Each row was made from one small tree. The marks that hang from a mark follow it in brackets, in alphabetical order. Every link used is in the known rows. Write each row's tree.
Each row is shifted at random along 5 fixed directions that mean nothing.
Known rows
novef{dutipef{liki{gomi mebom movor} mame pulus{ziva}}}: [  16  111 -132    4  103  -35 -131 -146  376  -24 -233  -74  104  -59
  -66   28  -15 -247 -164   67   96 -188  356   76   -2   86  107 -402
 -250  243  -89   68 -183  136  -46  304  206   15   92 -113 -248 -173
   90  -72 -396 -105   15  190 -164 -222 -199   44   88 -106  167  135
  160   65  313  -41   19]
mebom{liki{mame movor}}: [ -49   19   54  -23  -51  130   13  -27  -23    3   49  -65  -37  -12
  -24   37 -102    9  -73 -132   11 -104  310  -51 -121   38   26  -50
  -78  166  -64  -75   35  -34  -28   92    7   34   31  -91   43 -117
   24  -34  -93  -51   72  134  -33 -172   86  -41 -118    8  198   66
 -100   88  -42  -28  -99]
sivov{movor{ketado mebom}}: [ -64  -70  -37  -12 -246  111   68    2  120   49   37 -261 -104   15
  -63  108    0 -135 -126   59  -24  -71  307  -64 -155   94  148 -201
  -66   61  117 -135 -266  173 -110  206   91 -123   18 -350   72  164
  320  108  -23  -87   22  183 -148 -144  109 -324  165  -38   58   87
   94  -18   -8  -91  -29]
ziva{bavo bime kudub{dutipef{pulus}}}: [-143  104  -72  155  119   81  104  104   23   23  286 -289  -97    0
   44   58  110  -16 -171  261 -205  177  380 -149 -263  237   62    1
  -40   91  115  -75 -145  237 -132  123  295  -37   97 -301 -139  -79
  170  107   -9  -78   99  -47  -10 -114   -8 -318  -95  144  155   50
  201  206  118    0  -81]
pulus{bime novef ziva}: [ -91   79  -68  118   80   92   58  -20   42   46  182 -271  159  -87
 -136   39  171  -33   63  -48  130 -118   73 -160  -30   15  -23 -126
  -59  209  -79   62  -41  111  -40  245  216   -9   78   27  105 -103
   19  -33 -140  -88  153   33 -158  -79  160  -58   54   38  103   84
  251  -14  270  -94 -132]
sivov{mebom{gomi{mame}} movor}: [  43  110   -1   28 -186   64    2  -39   -3 -150  -54  -20  175 -120
 -152   54  -36  -27   84  -95  111 -170   91  -62   95 -128    9 -116
 -104   50  -81   79   16    1  -58  256  194   87   -1    1   92  100
  -64 -107  -92  -19  116  122  -63 -111   26  165   25    6  174  -35
   -2  142  215 -124 -140]
dutipef{gomi mame pulus{bavo ketado ziva{bime kudub}}}: [-232  136  189  155   50  150  237   48 -145  336  188 -161 -215  102
   87   57 -237  139 -249  201 -109   70  510  -97 -291   67  164  124
    6  294  119  -90  -20   60   73  -97  169   -3 -101 -321 -157 -375
  111  280   -7   96    6   18    9 -182   93 -307 -178   66  175  -33
  -18 -161 -283  -10   28]
ziva{bime{bavo{pulus{novef{mame}}} neme{ketado}} kudub}: [ -14   27  222  100  145   74 -149  -67   98  -41 -247  -95  110  -16
  -71   48 -200    3 -279  110  292 -370  340   36  -40 -274  101   63
 -188  534 -155   99   73 -118  147  152  191  252 -160   17   59 -430
  -62   71  -81  -67  -63  111 -152 -254   -8  -28 -431 -102  169  -11
    4 -459   87 -226   38]
dutipef{liki{mebom{gomi}} mame}: [  20  108  177   -8  -48   70   75 -108  -36   79  -69   56  -61  -13
   52   -1 -265   60 -132  -77  -25  -63  302   -3  -70    0   61  118
 -128  140  -98 -133   87  -91   36   35 -100  189  -17 -186 -146 -127
  -71  -34  -59   19   39  144   90 -222  -80  118 -260  -23  311   45
 -306   93  -94  -12  -73]
ziva{kudub{dutipef{pulus{bavo bime{neme} ketado novef}}}}: [-127  -27  247   86   84  144   81   48   12  252   23  -98 -139  110
   25   72 -202  -10 -352  217  185 -270  290 -131 -112   11  200   -2
  -60  492   28    8 -119   -9  143  -19  136   96 -250 -229  -36 -530
  255  326  -26   49 -134  121 -146 -199  161 -376   30  -95   60   12
   31 -426 -258 -171  218]
pulus{ketado ziva{bime{bavo} kudub{dutipef}}}: [ -75  -59  -52  436   85   -4   14 -184  -29 -172  323 -555   89 -162
 -182  -55  266   71   63   48 -122  241  203  144 -283  -45 -164  366
 -177  259   77 -128  228  183 -272  322  117  159   67 -149   39  -22
 -148  110   11 -206  348  -23   16   18   99    6 -622   90  384   43
   75   -5  483 -234 -479]
mebom{liki{gomi{mame} movor{ketado}}}: [  17  -23   17    0  -90  -17 -120  -97  154 -105 -211  -86   89  -46
 -122   87  -58 -138 -123 -104  169 -299  253  -48   27 -136  146 -171
 -190  185 -109  -18  -54   -7    9  269   21   37   61  -64   57 -145
   96  -48 -245  -85    5  149 -160 -222   20  -59 -278 -117   90  103
   13  -24   61 -165   48]
bavo{pulus{bime{neme} novef{dutipef}}}: [ -44  145  -87   10  184  167   46   80  192  203  209  -71  -15  168
  106  122  119  -74 -160  128  -34   79  310  -98 -137  194   30  -48
   -9  170 -194  -60 -176  187  -38  104  150   36   34 -192 -127 -126
  100  -87 -187 -116   26  106   38 -211 -106  -74  310  103  131  179
  153   77  202  147  -26]
kudub{dutipef{liki pulus}}: [ 152  191  182 -293  144   30 -129   31  305  113 -312  234  -23   60
  224  129 -171 -200 -435  101  134 -302  222 -399   84  154  233 -103
 -151  192 -384  -39 -283  -45  210    5   34  197  -69 -138 -271 -127
   85 -141 -249  -22 -252  136  -25 -450 -370    5  431 -138   35  231
 -113  -18  -55  139  390]
dutipef{gomi liki mame}: [  81  108  130  -94  111  -73  -97 -171  167 -159 -340  -50  123 -138
  -69  -28 -177  -86 -116   66  152 -294  271  -79   47  -46   71  -19
 -275  278 -126   17   -2  -66   68  241  -43  253  -25  -24  -71 -155
  -87  -79 -133  -71   24   99  -92 -231 -134  191 -263 -131  259   76
  -99   53  163 -145  -31]
veluv{ketado movor{sivov}}: [ -96  138  220  -52 -146  436   38  182 -274  174   92    6    8   50
   93  111 -230  101 -183 -233  152 -207  371 -213   17  -22   19  128
  181  157 -213 -115  166 -190   96 -146  171    7 -125   18   93 -104
 -121 -122  -41  -94  -18  141  -24 -197   80 -164  -89  110   18  -61
 -106  -45 -245  127  113]
dutipef{liki{gomi mebom movor} mame}: [ -66  146  122  102  -82  225  -59  -75 -235   54  -45   33  181  -39
  -97  -36 -295  114    3 -147  204 -272  449  143   90  -87 -116  -24
  -43  278 -175  -10  321 -237   33   48   56  158   26  118   13  -19
 -305 -210 -189 -101  183  140  -54 -144   48  284 -519   74  264 -101
 -178  -44   33  -25 -180]
novef{mame pulus{bime ziva}}: [-130  -12  168   55 -142  108   78  -23  -31  188    7 -167 -190  -98
  -65   83 -168    4 -223  -38   73 -218  284    0 -192   11  191 -224
  -43  289  116   -2 -142   30  100    7  195  -53  -98 -213  -46 -404
  237  329   68   67  -65  108 -253 -138  239 -448  221 -105  112   35
  -10 -310 -302 -148  117]
ziva{bavo{pulus{novef}} kudub}: [ 111 -148  -79 -118  201 -205  -85 -128  636 -336 -210 -258  -66  -84
  -23   86  179 -349 -339  205  -23 -202   89 -277 -200  -41  303 -253
 -408  238  104  166 -501  317  -68  474  247  -28   70 -306  -93 -331
  487  246 -147   -4 -167  176 -150 -267 -163 -484  379 -282   92  233
  234   78  229 -274  145]
movor{ketado mebom{liki{gomi mame}} sivov veluv}: [  16  107   46  211 -189  125 -100 -193    1   15  -89 -170  156 -219
 -136   20  -43  -21   32 -404  174 -113  183  170  -33  -92  -28   69
 -117   40 -141 -256  196  -79  -73  164  -18   61   44  -41  -68   67
 -209 -169 -168 -165  173  207  -75 -156   15  130 -498  -25  184   73
 -115  -24  207  -98 -150]
liki{mame movor{sivov{mebom}}}: [  12 -193  359  -41 -483  188  -38 -173 -102  -43 -317  -63 -193 -208
 -137  -33 -531  -11 -288 -230  243 -533  291  148  -78 -132  170 -188
 -149  380  186  -25    1 -229   72   14  177   96 -363 -162   69 -371
  184  380  157  113 -119  316 -301 -144  242 -351  174 -307  201 -142
 -411 -328 -430 -322  170]
pulus{ketado ziva{kudub{dutipef{liki}}}}: [ -78   97   31  119  187   73   56   52   15   94  175 -273   39  -38
  -15   65   88  -17 -109  134   13    8  292 -196 -138   72   42   46
  -68  167  -74  -57  -12  118  -15  137   62   26   45 -141  -17  -59
   73   51 -159 -121   83  -22  -42 -145   36 -124 -277   87   83  101
  171  -12  115  -52  -70]
dutipef{liki mame pulus}: [ -17  100  131 -206   94   19   69  -32  170   78 -129  -21 -194   21
  123   46 -224  -76 -281  146  -81  -89  360 -223 -168  244  179 -125
 -165  166  -32 -105 -203   21   87   19  -36   70  -56 -299 -212 -157
  178   64  -44   47  -88   93  -11 -296 -121  -81  183  -70  208  132
 -115  114 -151   45   82]
liki{mame mebom{gomi} movor{ketado sivov veluv}}: [  81   58 -115   11 -194  102 -116 -137  336   73  -75  -75   38  -43
   57   82   92 -226 -176 -334   -3  -34  239   31  -82   -1  140  -68
 -126  -28 -154 -174 -153  131 -157  227  120  -75  121 -208 -213  -99
   88 -140 -339 -139   -6  322   -6 -265 -235 -141  -19 -102  107  235
  -18  222  212   79   76]
liki{mebom{gomi} movor{sivov veluv{ketado}}}: [ -36  242  109  110 -195  413  -12   71 -238  281  166  116  144   23
   96   98 -129  113  -58 -451  123  -61  236  -23   79  -69  -68  179
  160  -13 -331 -187  282 -189   14 -123  124   25   62   62  -76   62
 -335 -329 -206 -133  103  194   87 -212  -41   73 -356  156   98   13
 -182   80  -42  205    2]
bime{neme ziva{bavo kudub{dutipef}}}: [ 107  -27  263    1   33   57  -40  -21  101   37 -136 -100  -49  -74
   85   14 -167  -56 -387   44  131 -230  315 -144 -102 -111  183  259
 -146  317 -138  -14  -28  -23   65   74   69  243 -144 -158   -1 -387
  105  149  -46  -55 -138   93  -63 -281  -87 -231 -232 -142  108   76
 -171 -222  -60 -132  177]
veluv{movor{ketado mebom{gomi liki{mame}} sivov}}: [ 119   62 -111   95 -103  -26 -160 -232  312 -236 -191 -138  192 -121
 -122   37  152 -172   28 -293   69  -24  128   51  -14 -135   17   94
 -244   66 -182 -163   15   81 -200  416   53  102   70  -72  -42   81
 -110 -270 -262 -225  152  261   16 -180 -195  224 -237  -84  237  174
  -26  186  510  -96 -187]
bavo{bime{neme{ketado}} pulus{ziva{kudub{dutipef{gomi}}}}}: [ -72  199  141  235   64  175   30    9 -290   47   91 -160  168  -40
 -143  -14 -183  224  -12   24  152 -106  457  168  -44  -43 -167   73
   -5  265 -127  -29  345 -149   34   31  208  274 -139   85   -4  -24
 -310  -27   16 -104  245 -107  -48  -43  121  234 -544  175  303 -182
  -90 -102  153  -98 -220]
neme{ketado sivov{mebom{liki} movor}}: [  56 -112  262 -143 -300  -22  -55  -84  110 -120 -473  -79 -146 -169
 -150   86 -409 -118 -259   66  235 -446  145  -47  -60 -104  262 -370
 -251  311  144   -5 -209  -86  111  140  115   91 -290 -180  167  -92
  305  315  116  105 -186  197 -342 -198  188 -305  202 -307   75  -35
 -176 -269 -250 -367  199]
novef{mame pulus{ziva{bavo bime{neme}}}}: [  18   60 -162  111  177  -99  -65  -91  456  -14    9 -314    9  -58
   14   82  269 -210 -193  165  -91  105  281    6 -239   -1  165   -1
 -229  207  -55   22 -268  344 -132  353  190  -18  170 -232 -111 -302
  209   55 -218 -183   19  100  -91 -209 -196 -223  -56  -54  140  280
  292    3  420  -46  -84]
sivov{mebom{gomi{mame} liki} movor{ketado veluv}}: [ -39  118  -49   29 -180   67   64   41   79   49  -36  -71   89  -35
 -122  165   26  -89   69  -67   72  -67  127  -92  -10  -42  128 -190
  -62  -76  -45  -97 -157  107  -19  203   33  -64   58 -161   79  209
   92  -73 -113  -51   61  129 -104 -160  115  -35  -54   32   18   75
  158   87  105  -83  -71]
liki{gomi mame mebom movor{veluv{ketado}}}: [ -64  -23 -125   87 -146  218  -42  -74  113   49   98 -184   57   10
  -26   68   53 -123 -108 -247  -12  -80  358  154  -55  -12   18 -194
  -38   60  -39  -97   19   73 -139  186  117 -123  136 -162 -118 -173
   70  -45 -266 -124   91  255  -39 -148   -9 -161 -307   25  159   55
   50  179  114   33  -81]
veluv{ketado movor{mebom{liki{mame}} sivov}}: [-102 -106   61  102 -241  187   43  -81  -44 -116  -28 -297  -62 -116
 -171   31 -126  -28  -47 -187   50 -110  324  140 -164  -34   28  -76
  -80  181  161 -162   75  -14 -125  178   89  -35 -136 -194   96  -99
   95  134   64 -114  116  223 -140  -34  232 -191 -266  -33  218  -71
  -49   -8    1 -197 -179]
sivov{mebom{liki{movor{veluv{ketado}}}}}: [  -4   89   75  -24 -100  257    9   49   15  211   81   36   -2  128
  110  168  -75  -16 -139 -136   -4    2  258 -103  -40   10   40   86
   14   45 -258 -209  -12  -29   30  -23  -50   21   41 -156  -27  181
  -60 -163 -142 -107    5  207   77 -280  -52  -11  -48   72   87  124
 -104   14  -32  143  -31]
veluv{movor{ketado mebom{liki{mame}} sivov}}: [ 110  -43   93  -76 -217   87 -121 -151  292   -4 -255  -56  -80    3
   55   93 -117 -190 -290 -192   54 -126  346  -40 -121  -65  190   91
 -181  186 -165 -220 -154   25  -65  177   15   70 -102 -260  -74  -74
  116  -39 -177 -123  -98  359  -12 -317 -209 -104  147 -188  131  184
 -195  -66   65  -10   96]
sivov{mebom{gomi{mame} liki} movor}: [ -89  183 -360   45   17  -16  158  148  156 -135  201 -204  189  -54
 -181  145  324 -138  265  131  -96  159  105 -165  -42  123   30 -369
  -58 -228   57   69 -223  345 -213  434  200 -186  255 -130  111  349
  190 -176 -195 -127  235  -23  -71   -2  106   29  -32  209   68   74
  503  537  477  -43 -303]
kudub{dutipef{gomi liki mame pulus}}: [ -47  100   91 -137  110  -46   56  -32  149  -57 -268  -99  -68  -94
  -65   -4 -225 -126 -194  242   68 -268  339 -117  -65  244  161 -367
 -193  205  124    3 -203   46   76  150   62  103 -122 -235 -194 -236
  201  151  -23   21  -34   23 -202 -158   15 -102    3  -91  210   12
   59  117  -48 -142   98]
pulus{bavo bime{ziva} ketado}: [-159  186  229  151  -30  312   96  160 -329  387  207  -11   86   55
   33  134 -111  164 -106 -111  222 -161  243 -145   -5 -114   26  198
  169  270 -259  -41  182 -137  171 -133  110   78  -62   50   98 -117
 -178  -47  -88  -67   38   35  -85 -173  186  -91 -233  126   13   -9
   25 -346 -154   41   45]
novef{dutipef{liki{gomi mebom} mame pulus{bavo ketado}}}: [ -34  274  -23   19  253  105    3   49  234  275   -8  103    3  174
  215  150  -33 -129 -281  138  -34   72  416  -70  -70  124  152  -14
  -65  150 -278  -88 -123  138   50   46   24   24  114 -253 -388 -171
   15 -145 -439  -86  -80  196  124 -334 -367   18   -3   64   96  213
  128   77  118  215  100]
novef{dutipef{gomi liki mame pulus{bime ziva{kudub}}}}: [-157  431  -70   30  341  130   72  178   71  335  105   -9   96  113
  125  113    0  -31 -147  300  -11   78  580 -232  -52  240   90 -101
   36  156 -225   -3 -143  157   78   34  257   15  115  -95 -265  -85
  -41 -197 -346 -100   32  -46   11 -251 -204   46   18  209   29  103
  320  143  183  239   61]
ziva{bime{bavo{pulus} neme{ketado sivov{movor}}} kudub}: [ -69   65  -22  -20   -9  133   83  114  145  155  153 -193 -256  201
  187  136  -71  -21 -333  295 -250  282  634  -82 -417  178  136   99
  -38  168    2 -176 -190  218 -142   40  206   -5  -34 -376  -30   12
  218   82  -21  -65  -21   62   85 -254 -132 -318   69   80  165   95
  -12  113   41  125  -44]
bavo{bime{neme} pulus{ketado novef{mame}}}: [  32 -167  197  160  -33   20  -93 -338   62 -201 -115 -263    1  -78
 -217  -55 -185   75  -80  -61  119 -215  213  333 -161 -213 -108  131
 -305  515   15  -32  215 -125  -23  222  -30  320 -245  -85   33 -297
 -119  214  140  -73  166  189  -78  -85  124  178 -296 -146  520  -22
 -277 -315  152 -334 -329]
bime{bavo{pulus} neme ziva}: [ 178  307    5 -126  262  157  -64   89  245  184   74  168  175  158
  305  134  131  -52 -232  -96    4  114  259 -300  -24   38    1  368
  -14   32 -661  -70   33   28   26   46   17  232  136    6 -162  152
 -279 -507 -363 -209    3   64  256 -422 -491  339   15  133  148  276
  -60  149  411  372  -16]
bime{neme ziva{bavo kudub}}: [  36  -40 -104   31  172  -71   40  -16  345  -82   85 -373  -27  -75
   37   38  211 -175 -205  178 -122   95  280 -172 -249   36  164   99
 -211   98   23    4 -205  299 -164  344   93   -5  151 -274   13 -163
  301   79 -140 -148   25   20  -34 -187  -91 -302 -294  -31  119  199
  194  181  296 -102  -84]
novef{dutipef{gomi liki pulus{ketado}} mame}: [-199  207   31  208  217  127   91  -18 -162   81  157 -220   12  -46
  -91   11  -95  132   59  112  -48  101  346  113 -153  169 -109  -44
  -44  171   48 -128  217   26  -21   51  -48   64   61 -148 -141  -35
 -165  -39  -58 -105  243  -17   -6  -54  103  135 -543  201  330    5
   74   72   76  -41 -305]
ziva{bime{neme} kudub{dutipef{gomi pulus}}}: [-206  242  -67  275  148  187  133  100 -266   76  368 -286  114  -35
  -92  -49    9  181   88  222  -67  138  427   25  -93  255 -185   26
   51   94   60  -75  232   45 -131   82  231   84   70  -66  -47   64
 -150 -117   -3 -151  356 -186   -3   23  150  134 -676  333  292 -125
  132  245  239    5 -327]
novef{dutipef{mame} pulus{bavo ziva{kudub}}}: [  53  319   72   -5  291  148    4  104  206  294  144  113  -56  112
  349  157   47  -59 -363  -17 -104  188  412 -293 -190   57  172  316
   -2  137 -416  -62 -129  167   56  -57  179   50  122 -194 -353 -297
  -58 -126 -383  -39 -168  169  255 -422 -462 -124  388   57   17  291
   33   25   66  320  180]

Write each row's tree
[  -8   83   47  155  129   68  -41 -165   66  -26  140 -198  -58  -67
   28    6   28   37  -95  -68 -145  168  194   80 -208   91  -76  178
 -151  175  -87 -170  151   56 -103   93  -20  133   30 -223 -236 -141
 -136  -12  -81  -89  139  132  133 -169 -144  130 -179   48  384  158
 -134   70  172    8 -244]  novef{dutipef{pulus{ketado}} mame}
[  58 -103  -15  198   63  -92  -37 -224  228 -136   78 -410   -8 -109
  -52  -42  147  -57 -135   98 -114  126  284   63 -255  -70   16  353
 -284  291    2  -84   13  175 -207  343   41  198   60 -205   30 -151
   51   88  -27 -166  158   60    9 -145  -66  -64 -419  -76  334  145
  -69   11  384 -195 -280]  pulus{bime{neme ziva{bavo kudub}}}
[ -85  219 -271  -30  -56  134  120  212  127   89  206  -82  149   43
  -30  170  257 -149   76   51  -17   39  191 -253   13  136   95 -322
   69 -188  -53   35 -286  278 -133  276  270 -217  244 -140   42  285
  203 -231 -241 -142  108   53  -80 -104   25 -149  164  180  -56  109
  416  362  273  103  -40]  sivov{movor{mebom{gomi}}}
[  74   16  259  -17  -48   35 -159 -148   70 -167 -425   78  124 -113
 -181   48 -348  -56 -223  -41  368 -573  215   91  122 -249   91 -232
 -223  467 -118  177   -7 -177  192  162  253  314 -265   56  -69 -397
  -96  136  -29   44  -93  190 -243 -202   10   35  208 -226  233  -91
 -147 -302  -11 -283  163]  bavo{bime pulus{novef{dutipef{gomi{mame}}}}}
[  -7  281    3  -98   74  283   61  245  -13  375  188   58  122  178
  206  165    7    7 -180   17   51    8  439 -241   14   92   32  134
  155   25 -456  -58  -35   24   73  -35  119   82   67  -13  -19   94
  -74 -316 -235 -194   15   -9   58 -279 -157   80  -56  218   16  127
   92  118  136  330   60]  bavo{bime{neme ziva}}
[ -97  219  -45  105  153  234  105  225 -103  197  370 -132   71  143
  139  104   73   88 -115  156 -103  194  559 -130 -151   53  -11  304
   95   71 -210  -54   44  118  -69   45  161   37  170  -89   22   47
  -51 -170 -132 -199  128  -27  131 -168  -82  -88 -346  278   79   58
  154  205  169  185 -147]  ziva{bavo{bime{neme}} kudub}
[ -40  223  -89    6  -60  270 -104  149   47   93   24  -64  344  -34
  -64  171  154 -132   17 -111  263 -231  177 -166  192  -65    4 -195
   71   17 -286   27  -61   15   17  171  250  -82  121  101   89  272
 -113 -323 -265 -239   66  152 -158 -181   -8   38  -69  125 -121   54
  343  -14  305   83    2]  sivov{movor{mebom veluv{ketado}}}
[  75  200  -33 -248  249  165   72  180  345  219  132  161  -59  277
  356  219  115 -154 -343   25 -108   92  242 -489 -141  162  185   68
    7    4 -418  -44 -321  200   48   35   87   -4  144 -240 -214  -21
  121 -241 -323  -44 -172  156  213 -437 -396 -152  588   59   23  319
  101  221   98  351  198]  bime{bavo{pulus{novef}}}
[-144  192 -205   -9  276  115  108  261  237  264  177 -173  129  169
   59  200  275 -187 -110  246  112  -32  261 -288  -46  122  183 -236
   53  125 -161   75 -319  299    4  231  193 -163  160 -109   59 -185
  296  -90 -353 -153  -40   31 -132 -178   13 -298   21  126 -164  209
  609   76  259   91  103]  pulus{bavo bime{neme{ketado}} novef}
[-136  130  218  320   90  140 -156  -16 -167   16  -69 -183  265 -209
 -208   52  -79  106  -93  -49  386 -392  203   45   47 -363   22   52
  -69  486 -132  170  256 -160  169  110  328  130  -37  202  112 -325
 -244   41  -98 -119   76   23 -283 -125  191  -58 -638    4   71  -79
  175 -587   89 -277  -31]  novef{mame pulus{ketado ziva{bime{bavo} kudub}}}
[-137  230 -145   76  -63  133  177  124  -96   16  166 -163   35  -34
  -99   97    5   54  171  -40  -83  178  242  -25 -155  132  -28 -256
   28 -112   58 -108   38  134 -148  162  154 -105   67 -119   90  203
   34 -105  -85  -29  201   13   -6  -28  147   48 -215  211  155  -28
  179  401  189    2 -267]  neme{ketado sivov{mebom{gomi liki{mame}} movor}}
[  87  308 -267 -176   87  117  -44  148  503  311   32  190  118  278
  287  289  294 -301 -187  -90  -99  163  278 -334    4  104  233  -74
    4 -229 -495 -168 -416  298  -43  186   34 -139  303 -236 -249  182
  141 -454 -593 -178 -114  246  187 -447 -480    9  266  101 -121  419
  276  400  332  422  182]  sivov{mebom{gomi liki{mame movor{ketado veluv}}}}
[-147  119   70  261 -219  370  -27  -23 -381   59  180 -197  182 -156
 -163  -51 -166  171   96 -378  196 -168  363  214  -10  -39 -194    1
   85  155  -71 -105  432 -214  -95   27  201   10    3  115   92   50
 -306 -165 -106 -166  287  140 -101  -13  199  130 -598  162  211 -143
  -73  -19   79  -41 -268]  liki{mame mebom movor{ketado sivov}}
[  99  130 -204   24  -50  -37 -126  -66  282 -144  -60  -21  282  -82
  -91   83  223 -214   11 -130   88 -100  120  -97  110 -116   68 -171
 -158  -11 -212  113 -109  142 -159  412  244   10  213   -1  -53   70
  -19 -285 -374 -158  101  172  -37 -181 -203  149  -37  -15  110  154
  170  274  489   -7  -63]  liki{movor{mebom{gomi{mame}}}}
[ -28  183 -114  -11 -153  207   44   83   60   68   72   -8   89  -33
    3   88   22  -86  -28 -187   34  -63  253  -90  -11   59   69 -193
   32  -65  -91   -9  -87   97 -105  171  287 -107   68  -80  -53   -4
   74 -159 -241  -80   64  162  -45 -136  -46  -88   91   75   70   48
  121  323  150   86   10]  liki{mame movor{sivov{mebom{gomi}}}}
[ 151  -89  113 -248   -6   22   -9  -92  450  108 -204   -1 -180  164
  155  132 -137 -198 -450   82    5 -180  293 -153 -165   30  230  -51
 -215  280 -204  -43 -367   99   80  135   52  172 -179 -312 -134 -250
  302  127  -74   -7 -202  196  -35 -376 -203 -182  532 -216  207  210
 -169 -106   -2   21  206]  bavo{bime{neme ziva} pulus{novef}}
[-136  288   78  148  267  194  -28   57 -134  124  109  -94  127  -33
  -19   67  -47   99   -7   26   98  -23  301   -6  -47   84  -88   14
    5  209 -198  -78  213  -53   81   -7   27   91   53    1 -115  -44
 -258 -167 -169 -146  140   29   -6 -153   -4  195 -401  190  173   58
  129  -56  116   49 -171]  novef{dutipef{liki mame} pulus{ketado}}
[ -40   14 -150  119 -192   18   77  -58  142  -35   14 -384   58 -137
 -197   26   93 -107   71  -34   36   35  197   76 -148   42   41 -190
 -112    7  135 -102  -70  199 -236  352  136  -60   26 -197  155  175
  176  -11  -52 -164  200   64 -185  -22  169  -80 -317   10  161   42
  159  130  340 -179 -225]  bime{neme{sivov{movor{ketado mebom{gomi}}}} ziva}
[-134  289  -63  231  -57  255   32   98 -264  126  208  -38  337  -48
 -175  102   79  132  296 -266  191  -46   84   -5  120  -55 -157  -45
   96  -80 -217 -116  260  -87  -13   97   54  -16  200  156  144  427
 -348 -405 -175 -191  316   21  -54  -62  226  277 -589  272   67  -12
  162   86  239    5 -291]  sivov{mebom{gomi liki{movor{ketado veluv}}}}
[ 130  159  141 -329   97   61  -11    8  340  242 -224  225 -159  205
  351  144 -212 -177 -473   75  -71  -96  466 -342  -63  104  299   82
 -116  130 -353 -134 -308   59  137    1 -117  132   18 -304 -288 -262
  175 -115 -320   13 -272  219  153 -504 -463  -95  312 -115   90  285
 -216  155 -158  265  345]  dutipef{gomi liki{mame}}
[ -64  286 -217  -35 -129  252    1  195  153  253   92   29  187  -28
   40  171  172 -205  -45 -244  125  -88  277 -175   34   85  154 -336
  124 -180 -177    3 -234  171  -83  151  358 -263  193  -45 -108   32
  106 -279 -392 -163    4  191 -131 -187  -68 -227  135  107 -152  142
  364  294  197  212  173]  liki{mame movor{mebom{gomi} sivov veluv}}
[  74  -28   64   49  106  -90 -154  -93  335  -76 -195 -226    0  -13
   49   66   16 -161 -371  253   35 -129  342  -81 -118 -149  231  159
 -275  342  -89  -18 -183  123  -15  279  128  160   15 -203   -5 -332
  204  101 -151 -120 -108  102  -83 -300 -202 -240 -381 -153   89  171
   31 -132  182 -166  108]  ziva{bavo bime{neme{ketado}} kudub}
[ 104   11  138   42  -30  -17 -153 -176  121 -199 -161 -106  113 -159
 -122   27  -77  -24 -179  -67  150 -287  219  -12  -27 -188   21    6
 -256  326 -154   93    4  -83   49  222  281  232  -85   43  -45  -78
  -97   56  -19  -51   47   83 -125 -194  -54   37  120 -142  247    1
 -149 -160  182 -205  -35]  bavo{bime pulus{ziva{kudub}}}
